Here is a tiny trained network, its code and every weight. The questions are about switching its units off for an input and a class, where a switched-off unit gives its printed mean instead of its output.

import numpy as np


def w(rows, s, z=0):
    codes = np.array(rows[::2]) - 128.0
    scale = np.full(codes.shape[1], s)
    scale[-1] = z or s
    return codes * scale


def norm(h):
    return h / np.sqrt((h * h).mean(-1, keepdims=True) + 1e-5)


def f(y):
    return np.maximum(y, 0)


def log_softmax(a):
    a = a - a.max(-1, keepdims=True)
    return a - np.log(np.exp(a).sum(-1, keepdims=True))


def net(x, mask):
    res = np.array(x, float).reshape(1, 7) / 4 @ E
    u = 0
    for l in range(3):
        y = f(norm(res) @ A[l][:, :-1].T + A[l][:, -1])
        res = res + np.where(mask[u : u + 7], y, B[l][:, -1]) @ B[l][:, :-1]
        u += 7
    return log_softmax(norm(res)[-1] @ U[:, :-1].T + U[:, -1])


A, B = {}, {}
E = w([
[104,188,202,147,95,49],'x0',
[138,108,122,133,112,122],'x1',
[121,131,126,116,133,120],'x2',
[131,84,171,193,242,83],'x3',
[8,86,188,112,90,160],'x4',
[124,128,126,119,131,121],'x5',
[126,133,130,119,134,125],'x6',
],0.013)
A[0] = w([
[254,188,91,112,104,101,103],'0.n1',
[15,156,188,103,179,130,166],'0.n2',
[152,87,77,135,189,93,36],'0.n3',
[105,91,79,96,74,211,15],'0.n4',
[177,140,165,151,45,187,254],'0.n5',
[150,155,184,80,128,157,33],'0.n6',
[86,119,142,153,100,161,86],'0.n7',
],0.0066,0.0029)
B[0] = w([
[55,197,61,108,138,124,252],'0.n1',
[211,23,41,139,12,101,241],'0.n2',
[199,126,120,109,105,137,180],'0.n3',
[77,203,56,168,101,151,214],'0.n4',
[99,148,68,2,118,78,240],'0.n5',
[128,92,94,128,95,86,133],'0.n6',
[150,65,121,59,77,90,166],'0.n7',
],0.0058,0.0043)
A[1] = w([
[30,41,207,176,200,141,123],'1.n1',
[194,103,156,185,198,103,171],'1.n2',
[56,10,189,150,128,134,95],'1.n3',
[126,58,165,194,148,132,176],'1.n4',
[105,78,59,108,190,187,253],'1.n5',
[71,104,146,137,78,174,90],'1.n6',
[152,109,104,176,159,95,109],'1.n7',
],0.012,0.0035)
B[1] = w([
[172,219,52,164,93,159,215],'1.n1',
[68,49,214,84,126,132,232],'1.n2',
[150,175,84,101,82,152,216],'1.n3',
[172,143,87,98,141,79,198],'1.n4',
[164,117,64,78,154,194,254],'1.n5',
[80,61,216,152,144,129,192],'1.n6',
[124,161,249,106,149,142,187],'1.n7',
],0.012,0.0083)
A[2] = w([
[123,110,177,130,151,21,28],'2.n1',
[162,250,43,118,122,97,144],'2.n2',
[92,36,142,124,170,184,29],'2.n3',
[109,173,114,171,58,56,86],'2.n4',
[110,132,50,125,76,179,156],'2.n5',
[133,168,157,101,127,155,224],'2.n6',
[163,47,141,154,226,153,2],'2.n7',
],0.013,0.0043)
B[2] = w([
[119,122,181,190,189,227,172],'2.n1',
[191,151,127,192,88,136,254],'2.n2',
[65,196,108,4,134,98,165],'2.n3',
[102,145,139,136,109,33,187],'2.n4',
[123,95,147,173,219,158,247],'2.n5',
[90,81,117,138,140,90,197],'2.n6',
[189,148,124,55,86,66,162],'2.n7',
],0.013,0.011)
U = w([
[221,125,34,154,138,186,165],'0',
[166,181,129,215,76,46,252],'1',
[28,69,79,78,153,179,76],'2',
[33,83,178,131,61,66,131],'3',
[196,113,142,4,190,90,48],'4',
[135,125,243,158,205,98,72],'5',
],0.02,0.0024)

Each question gives the input, the list of numbers given to net, and the class t.
The units are the neurons (one row each of A and B). Each row of codes is followed by its name. A weight is (code - 128) times the scale printed after its matrix; where a second scale follows, it is the last column's (A, B and U).
mask holds one flag per neuron, layer by layer. A switched-off neuron (its flag False) gives its mean, the last column of its row in B, instead of its output. The means were averaged over made-up inputs and are rounded, as every weight is.
A unit's drop is (log p(t) with every unit on - log p(t) with that unit switched off) / (log p(t) with every unit on - log p(t) with every unit switched off).
The circuit of an input: a set's keep is (log p(t) with only the set's units on - log p(t) with every unit switched off) / (log p(t) with every unit on - log p(t) with every unit switched off). Starting from the 12 units with the biggest drops (on a tie, the unit counted first), units are removed one at a time, each time the one whose removal leaves the highest keep (on an exact tie, the one counted first), for as long as the keep stays at least 0.8.
circuit, biggest first: the units of the circuit, biggest drop first
most important unit: the unit with the biggest drop
top k neurons: the k neurons with the biggest drops, biggest first
k most important neurons of layer l: the k neurons of layer l with the biggest drops, biggest first
drop of u: that unit's drop, to one decimal
input [2,3,-5,-5,-4,3,-5], class 1: circuit, biggest first	1.n5
input [0,0,2,5,-4,-4,1], class 4: 3 most important neurons of layer 2	2.n7, 2.n3, 2.n5
input [3,-5,1,1,7,1,1], class 1: top 2 neurons	1.n1, 1.n2
input [2,-1,-3,-6,-4,-3,-8], class 1: top 2 neurons	1.n5, 2.n4
input [-3,4,0,-3,1,7,-2], class 2: top 2 neurons	1.n1, 1.n3
input [3,-3,-6,0,-6,-2,-6], class 1: 2 most important neurons of layer 1	1.n6, 1.n5
input [1,0,-4,6,3,-3,-2], class 1: top 2 neurons	1.n1, 1.n5
input [-2,-3,-6,-6,2,-1,-4], class 2: top 2 neurons	1.n1, 1.n6
input [0,1,0,1,6,2,1], class 0: top 3 neurons	1.n3, 1.n1, 1.n2
input [-4,4,5,2,8,-4,-3], class 0: top 3 neurons	1.n1, 1.n3, 1.n2
input [7,6,3,1,-4,6,-7], class 5: top 2 neurons	1.n1, 2.n1
input [0,8,1,8,-3,-2,-3], class 4: top 2 neurons	2.n7, 2.n5
input [-1,6,-4,-2,1,8,-2], class 2: top 2 neurons	1.n1, 1.n3
input [7,-2,8,7,2,1,-5], class 1: circuit, biggest first	1.n1
input [1,-8,-7,3,-6,2,-2], class 5: top 2 neurons	1.n5, 1.n7
input [0,1,2,7,-8,7,-2], class 4: top 4 neurons	2.n7, 2.n5, 2.n3, 2.n2
input [3,8,-4,-7,-7,3,3], class 1: top 2 neurons	1.n5, 2.n4
input [0,6,8,6,-2,-6,-1], class 4: 4 most important neurons of layer 2	2.n7, 2.n5, 2.n3, 2.n2
input [1,0,5,-1,-8,6,5], class 1: 2 most important neurons of layer 2	2.n2, 2.n5
input [2,1,-8,-3,-4,4,-2], class 1: most important unit	1.n5
input [-8,-5,-6,5,6,-8,-3], class 0: drop of 1.n1	0.4
input [-1,-1,6,5,3,-1,-8], class 0: drop of 1.n1	0.2
input [5,4,1,-5,1,-5,2], class 3: drop of 2.n2	0.3
